Below are the code and all the weights of a small trained network. Each question names an input and a class and asks about switching units off, where a switched-off unit gives its printed mean instead of its output.

import numpy as np


def w(rows, s, z=0):
    codes = np.array(rows[::2]) - 128.0
    scale = np.full(codes.shape[1], s)
    scale[-1] = z or s
    return codes * scale


def norm(h):
    return h / np.sqrt((h * h).mean(-1, keepdims=True) + 1e-5)


def f(y):
    return np.maximum(y, 0)


def log_softmax(a):
    a = a - a.max(-1, keepdims=True)
    return a - np.log(np.exp(a).sum(-1, keepdims=True))


def net(x, mask):
    res = np.array(x, float).reshape(1, 3) / 4 @ E
    u = 0
    for l in range(2):
        y = f(norm(res) @ A[l][:, :-1].T + A[l][:, -1])
        res = res + np.where(mask[u : u + 9], y, B[l][:, -1]) @ B[l][:, :-1]
        u += 9
    return log_softmax(norm(res)[-1] @ U[:, :-1].T + U[:, -1])


A, B = {}, {}
E = w([
[120,215,183,158,96,161,96,134,7],'x0',
[234,160,156,36,144,135,88,170,130],'x1',
[242,138,5,179,73,90,135,169,87],'x2',
],0.0026)
A[0] = w([
[128,110,181,119,147,140,113,119,118,101],'0.n0',
[81,170,149,177,80,155,180,72,39,137],'0.n1',
[190,224,131,75,131,141,76,168,134,250],'0.n2',
[114,143,202,140,187,142,79,160,89,43],'0.n3',
[162,139,46,108,100,127,94,214,154,174],'0.n4',
[176,181,94,97,143,165,91,132,201,56],'0.n5',
[118,96,119,225,181,106,255,82,58,37],'0.n6',
[100,101,130,54,222,110,129,77,123,176],'0.n7',
[137,40,31,141,170,156,197,124,156,175],'0.n8',
],0.0032,0.0018)
B[0] = w([
[156,195,118,92,117,79,175,103,114,163],'0.n0',
[74,122,106,105,147,105,91,202,162,238],'0.n1',
[64,153,142,233,131,131,119,94,194,251],'0.n2',
[169,19,80,144,125,64,172,134,117,177],'0.n3',
[104,98,154,118,140,167,252,94,121,233],'0.n4',
[154,139,203,168,81,113,70,97,135,162],'0.n5',
[153,176,107,167,57,169,62,59,218,192],'0.n6',
[154,172,9,126,41,160,164,147,83,209],'0.n7',
[47,170,124,118,147,120,48,186,58,246],'0.n8',
],0.0032,0.003)
A[1] = w([
[69,122,202,79,145,215,110,101,149,185],'1.n0',
[54,182,93,147,135,87,195,137,150,247],'1.n1',
[216,131,65,184,96,66,140,170,116,63],'1.n2',
[112,142,100,146,131,75,153,92,181,203],'1.n3',
[111,117,186,59,148,156,215,102,133,55],'1.n4',
[138,180,161,169,93,154,132,148,46,188],'1.n5',
[118,155,79,71,122,165,55,164,101,207],'1.n6',
[131,56,72,88,177,85,128,104,209,113],'1.n7',
[254,145,199,96,182,142,96,109,140,69],'1.n8',
],0.0044,0.0014)
B[1] = w([
[210,108,3,176,110,116,165,125,85,214],'1.n0',
[224,175,170,60,120,157,118,134,137,253],'1.n1',
[87,124,115,66,160,175,175,36,105,220],'1.n2',
[175,137,204,115,103,154,91,131,149,195],'1.n3',
[157,122,105,80,153,152,196,32,96,165],'1.n4',
[90,30,127,103,170,60,121,167,158,217],'1.n5',
[152,74,193,120,215,82,192,133,178,173],'1.n6',
[48,125,168,209,146,53,95,196,10,194],'1.n7',
[22,168,98,182,28,194,48,119,175,168],'1.n8',
],0.0041,0.0047)
U = w([
[152,112,58,76,145,163,229,42,67,135],'0',
[72,85,159,148,185,28,94,253,75,133],'1',
[87,174,118,191,36,187,49,100,205,134],'2',
[233,143,230,70,169,138,143,154,206,136],'3',
[171,99,129,171,194,227,144,208,169,4],'4',
],0.012,0.017)

Each question gives the input, the list of numbers given to net, and the class t.
The units are the neurons (one row each of A and B). Each row of codes is followed by its name. A weight is (code - 128) times the scale printed after its matrix; where a second scale follows, it is the last column's (A, B and U).
mask holds one flag per neuron, layer by layer. A switched-off neuron (its flag False) gives its mean, the last column of its row in B, instead of its output. The means were averaged over made-up inputs and are rounded, as every weight is.
A unit's drop is (log p(t) with every unit on - log p(t) with that unit switched off) / (log p(t) with every unit on - log p(t) with every unit switched off).
The circuit of an input: a set's keep is (log p(t) with only the set's units on - log p(t) with every unit switched off) / (log p(t) with every unit on - log p(t) with every unit switched off). Starting from the 12 units with the biggest drops (on a tie, the unit counted first), units are removed one at a time, each time the one whose removal leaves the highest keep (on an exact tie, the one counted first), for as long as the keep stays at least 0.8.
units of the circuit, in order: the units of the circuit, biggest drop first
unit that matters most: the unit with the biggest drop
top k neurons: the k neurons with the biggest drops, biggest first
k most important neurons of layer l: the k neurons of layer l with the biggest drops, biggest first
drop when u is switched off: that unit's drop, to one decimal
input [-4,5,2], class 2: 3 most important neurons of layer 0 -> [0.n5, 0.n1, 0.n3]
input [-3,8,3], class 2: units of the circuit, in order -> [1.n8]
input [7,-6,-8], class 0: units of the circuit, in order -> [1.n0, 0.n2]
input [-2,6,-7], class 0: top 2 neurons -> [1.n4, 1.n0]
input [8,8,5], class 1: top 3 neurons -> [1.n5, 1.n1, 0.n6]
input [6,-4,-6], class 0: top 3 neurons -> [0.n8, 1.n0, 1.n7]
input [-7,-7,3], class 1: 3 most important neurons of layer 0 -> [0.n2, 0.n8, 0.n7]
input [-1,0,-2], class 3: top 2 neurons -> [0.n7, 0.n4]
input [-5,7,-1], class 2: top 2 neurons -> [1.n8, 0.n5]
input [-3,-4,-1], class 2: top 4 neurons -> [0.n6, 1.n5, 0.n1, 0.n0]
input [-8,-7,-4], class 1: 3 most important neurons of layer 1 -> [1.n7, 1.n8, 1.n2]
input [-2,-2,-3], class 3: top 2 neurons -> [0.n7, 1.n1]
input [-5,8,6], class 2: top 4 neurons -> [1.n8, 0.n5, 0.n7, 0.n2]
input [0,-8,7], class 2: unit that matters most -> 0.n6
input [-4,-4,1], class 1: top 2 neurons -> [0.n2, 1.n7]
input [5,5,-2], class 1: top 3 neurons -> [1.n5, 0.n6, 1.n1]
input [0,-7,-7], class 0: 3 most important neurons of layer 1 -> [1.n0, 1.n8, 1.n4]
input [0,4,-1], class 2: top 2 neurons -> [0.n5, 0.n8]
input [3,4,1], class 2: 3 most important neurons of layer 0 -> [0.n8, 0.n7, 0.n1]
input [-5,-8,-3], class 2: most important neuron of layer 1 -> [1.n5]
input [3,6,-3], class 2: drop when 1.n8 is switched off -> 0.8
input [-7,3,-3], class 1: drop when 1.n7 is switched off -> 1.2
